What each symbol does to the elements:
q142 f q361
q142 a q111
q142 y q38
q689 f q610
q689 a q472
q689 y q114
q829 f q690
q829 a q411
q829 y q499
q763 f q537
q763 a q801
q763 y q937
q580 f q745
q580 a q878
q580 y q690
q945 f q473
q945 a q192
q945 y q298
q472 f q816
q472 a q689
q472 y q921
q411 f q581
q411 a q829
q411 y q245
q473 f q333
q473 a q136
q473 y q945
q192 f q780
q192 a q945
q192 y q136
q780 f q972
q780 a q298
q780 y q192
q801 f q15
q801 a q763
q801 y q239
q111 f q774
q111 a q142
q111 y q438
q499 f q829
q499 a q581
q499 y q24
q306 f q840
q306 a q174
q306 y q682
q581 f q762
q581 a q499
q581 y q411
q38 f q142
q38 a q774
q38 y q840
q114 f q689
q114 a q816
q114 y q383
q136 f q192
q136 a q473
q136 y q882
q682 f q306
q682 a q824
q682 y q48
q690 f q580
q690 a q245
q690 y q829
q245 f q411
q245 a q690
q245 y q878
q824 f q862
q824 a q682
q824 y q174
q745 f q921
q745 a q534
q745 y q580
q24 f q499
q24 a q762
q24 y q361
q298 f q945
q298 a q780
q298 y q71
q48 f q682
q48 a q862
q48 y q15
q840 f q38
q840 a q294
q840 y q306
q937 f q763
q937 a q15
q937 y q862
q762 f q438
q762 a q24
q762 y q581
q862 f q937
q862 a q48
q862 y q824
q774 f q294
q774 a q38
q774 y q111
q816 f q660
q816 a q114
q816 y q472
q361 f q24
q361 a q438
q361 y q142
q174 f q824
q174 a q306
q174 y q294
q660 f q71
q660 a q383
q660 y q816
q537 f q882
q537 a q239
q537 y q763
q294 f q174
q294 a q840
q294 y q774
q15 f q48
q15 a q937
q15 y q801
q71 f q298
q71 a q972
q71 y q660
q921 f q472
q921 a q610
q921 y q745
q972 f q383
q972 a q71
q972 y q780
q882 f q136
q882 a q333
q882 y q537
q610 f q534
q610 a q921
q610 y q689
q239 f q801
q239 a q537
q239 y q333
q534 f q878
q534 a q745
q534 y q610
q878 f q245
q878 a q580
q878 y q534
q383 f q114
q383 a q660
q383 y q972
q333 f q239
q333 a q882
q333 y q473
q438 f q111
q438 a q361
q438 y q762

In the rows, 56 stands for zero.

The rows follow the links: the fewer symbols apart two elements are, the more alike their rows tend to be.

Each row is also shifted at random along 8 hidden directions that mean nothing.

Some elements, each with a row of numbers:
q921: [  66   57   58   54   52   71   54   51   74   59   55   62   57   74   69   58   58   74   57   66   51   40   66   64   55   54   46   41   66   46   47   40   42   67   48   59   55   52   45   56   60]
q136: [ 115   40   60   49   40   38   60   72   59   50   45   40   75   50   59   52   34   20   50   46   61   53   69   51   33   58   59   28   63   43   69   53   58   57   51   63   51   56   59   60   66]
q174: [  20   54   42   75   58   69   57   55   60   45   66   76   62   63   44   55   54   50   64   65   67   64   52   42   43   50   33   64   47   49   48   67   58   63   46   66   51   59   37   55   61]
q945: [  73   57   57   61   68   69   57   34   62   53   66   63   46   66   49   54   75   62   48   55   60   47   45   55   74   49   43   59   55   63   63   74   50   67   51   53   62   51   69   57   55]
q38: [   7   62   64   49   55   38   39   42   33   69   45   52   69   39   49   58   58   65   53   48   47   57   48   53   87   44   70   43   52   49   55   35   57   68   45   37   69   49   58   71   61]
q878: [  36   59   53   44   62   51   54   63   59   54   65   40   62   50   66   62   50   53   58   61   44   45   62   59   51   58   63   47   58   59   41   50   53   49   68   54   68   67   46   44   53]
q762: [  58   62   49   66   72   57   49   52   66   59   60   62   76   64   65   53   70   63   71   64   59   67   53   56   61   53   64   74   61   76   43   65   47   58   61   63   45   69   68   50   48]
q937: [  72   47   53   62   46   38   54   48   61   48   49   43   85   54   54   46   47   40   48   49   67   48   63   41   67   47   63   27   52   38   58   50   43   64   40   63   59   51   45   74   74]
q882: [  32   50   58   55   32   62   50   71   51   44   62   79   53   54   39   60   42   41   77   59   52   65   60   41   42   50   39   48   51   39   63   59   64   69   37   57   43   56   42   64   78]
q840: [  53   57   54   56   54   52   59   58   38   65   51   51   48   40   49   63   44   60   48   50   51   52   49   59   52   52   54   52   54   48   57   44   71   51   59   48   63   55   42   55   52]
q438: [   6   55   37   64   65   61   62   56   66   45   78   50   63   55   56   59   48   48   69   64   58   44   56   45   51   49   49   50   54   62   39   69   50   49   69   69   56   75   36   43   55]
q610: [  34   61   64   39   63   54   58   62   49   58   54   44   44   49   63   61   58   58   45   53   46   56   57   67   54   69   65   65   55   62   57   50   63   47   66   46   73   54   62   47   44]
q298: [  68   60   56   57   51   68   62   42   71   53   73   58   50   65   56   55   69   77   77   62   55   45   58   50   90   54   66   63   56   69   58   75   39   54   59   63   41   62   57   66   71]
q829: [  51   58   63   51   40   51   46   55   62   71   49   53   74   59   72   59   49   78   72   62   44   41   70   62   75   45   71   31   71   51   48   30   42   64   51   55   43   61   46   66   67]
q192: [  71   49   67   50   43   52   46   60   54   58   59   63   76   53   50   61   55   37   79   49   51   63   53   52   58   43   53   49   65   63   73   65   55   71   43   52   40   63   73   64   72]
q71: [  27   54   55   57   60   64   50   54   70   40   73   70   63   67   51   53   70   45   70   63   61   66   58   45   59   56   51   66   53   65   57   78   48   66   47   63   53   61   65   54   66]
q499: [  31   52   57   50   40   42   49   88   57   51   50   58   67   53   64   56   36   42   76   64   53   69   77   53   30   59   74   48   63   51   50   48   57   53   59   65   35   66   52   51   64]
q537: [  86   50   57   64   45   62   71   59   53   57   52   54   47   55   51   57   47   54   51   49   64   53   51   58   47   58   44   60   55   50   73   60   63   49   56   60   50   49   49   65   61]
q690: [  50   59   65   54   50   61   41   75   59   58   41   94   37   70   60   52   59   61   57   66   53   75   71   66   25   57   55   56   65   49   53   48   60   75   49   56   36   48   77   47   44]
q142: [  74   63   59   56   46   54   59   59   47   73   50   39   76   47   66   65   47   80   74   57   47   54   54   64   71   55   68   60   63   62   52   29   55   44   59   54   47   63   38   70   64]

Start, symbols taken left to right, then the element you end at.
Answers are names.
[  44   49   59   45   49   74   52   51   53   64   74   50   71   48   50   82   48   47   73   52   39   34   41   58   56   37   19   38   66   57   65   53   61   71   46   43   65   69   41   54   69]
a f y a a f f -> q945
[  34   55   66   41   58   57   52   57   46   61   59   49   59   47   54   67   59   45   53   47   45   57   47   62   57   56   47   58   60   64   69   56   64   60   53   41   69   55   69   54   56]
a y y y a f f -> q878
[  52   54   55   54   62   64   69   46   71   48   62   42   49   65   64   50   60   61   36   60   61   37   64   56   61   68   53   48   52   46   51   54   46   52   55   62   76   47   42   55   57]
y a y a f a a -> q71
[  37   54   57   41   62   48   54   82   54   46   58   56   35   51   59   58   44   32   49   58   48   56   67   59   21   61   62   49   57   56   51   65   69   50   76   56   61   64   66   29   41]
a a y a y y -> q580
[  17   52   51   53   56   60   75   80   72   37   62   50   37   65   62   48   53   46   56   66   63   66   74   55   27   84   66   78   51   60   54   72   58   31   73   76   51   58   54   43   52]
a y f y a y y -> q921
[ 109   50   46   61   54   57   53   51   57   52   68   52   73   50   47   63   47   38   70   52   56   42   49   44   56   36   42   36   57   56   57   69   54   63   54   61   51   70   48   54   66]
a y f a f y f -> q15
[  49   55   58   55   64   49   54   54   43   71   42   46   66   48   61   60   52   51   40   46   55   53   46   67   47   51   49   48   63   58   60   44   66   59   58   45   67   54   65   53   42]
a f y f f a f -> q142
[  48   57   67   41   60   64   48   50   46   63   56   52   60   49   57   69   59   54   44   52   40   49   47   66   54   56   38   47   58   47   59   34   64   68   46   36   83   49   52   54   52]
y f y f f a a f -> q610
[  66   47   46   59   49   43   52   69   44   51   67   61   56   40   40   63   41   23   78   47   54   58   53   42   39   34   55   42   58   66   64   85   66   57   70   60   33   79   66   45   58]
a f a f y y -> q15
[  66   55   52   60   62   80   59   49   82   52   73   55   82   74   68   62   63   57   73   65   55   47   53   57   54   55   33   63   63   67   52   59   41   63   47   64   58   65   48   55   65]
y a f f f y y -> q610
[  95   54   48   63   54   75   55   57   60   44   71   69   65   62   49   62   53   54   64   66   56   59   51   46   43   56   27   60   47   42   47   52   57   65   37   59   66   53   26   57   65]
f a y f y -> q763
[  72   53   50   59   62   50   56   55   42   65   55   45   76   42   51   63   49   45   56   46   55   56   40   55   52   44   46   55   58   63   62   56   66   55   60   50   62   64   57   55   52]
y f a y y y f -> q774
[  44   59   51   59   51   62   56   48   42   58   72   57   52   42   38   69   50   61   70   53   49   49   41   47   70   42   45   54   49   56   58   62   64   56   57   50   57   64   37   62   66]
f f a f a -> q682
[  53   63   45   61   63   78   47   49   63   58   71   73   51   64   58   67   55   69   62   69   46   36   51   58   48   38   30   39   60   49   34   51   51   71   58   56   59   69   34   39   49]
f y a a y -> q411
[  52   64   64   54   55   70   61   54   62   66   44   60   36   68   69   57   61   86   38   62   53   45   63   74   53   65   52   53   62   43   51   31   54   54   55   54   62   43   48   56   47]
f a a a a y f -> q745
[  52   57   58   59   65   50   38   40   39   55   55   71   64   47   39   56   69   45   51   48   59   72   40   46   73   46   51   61   46   56   63   63   62   74   40   39   68   50   73   62   55]
y a a f a a -> q15
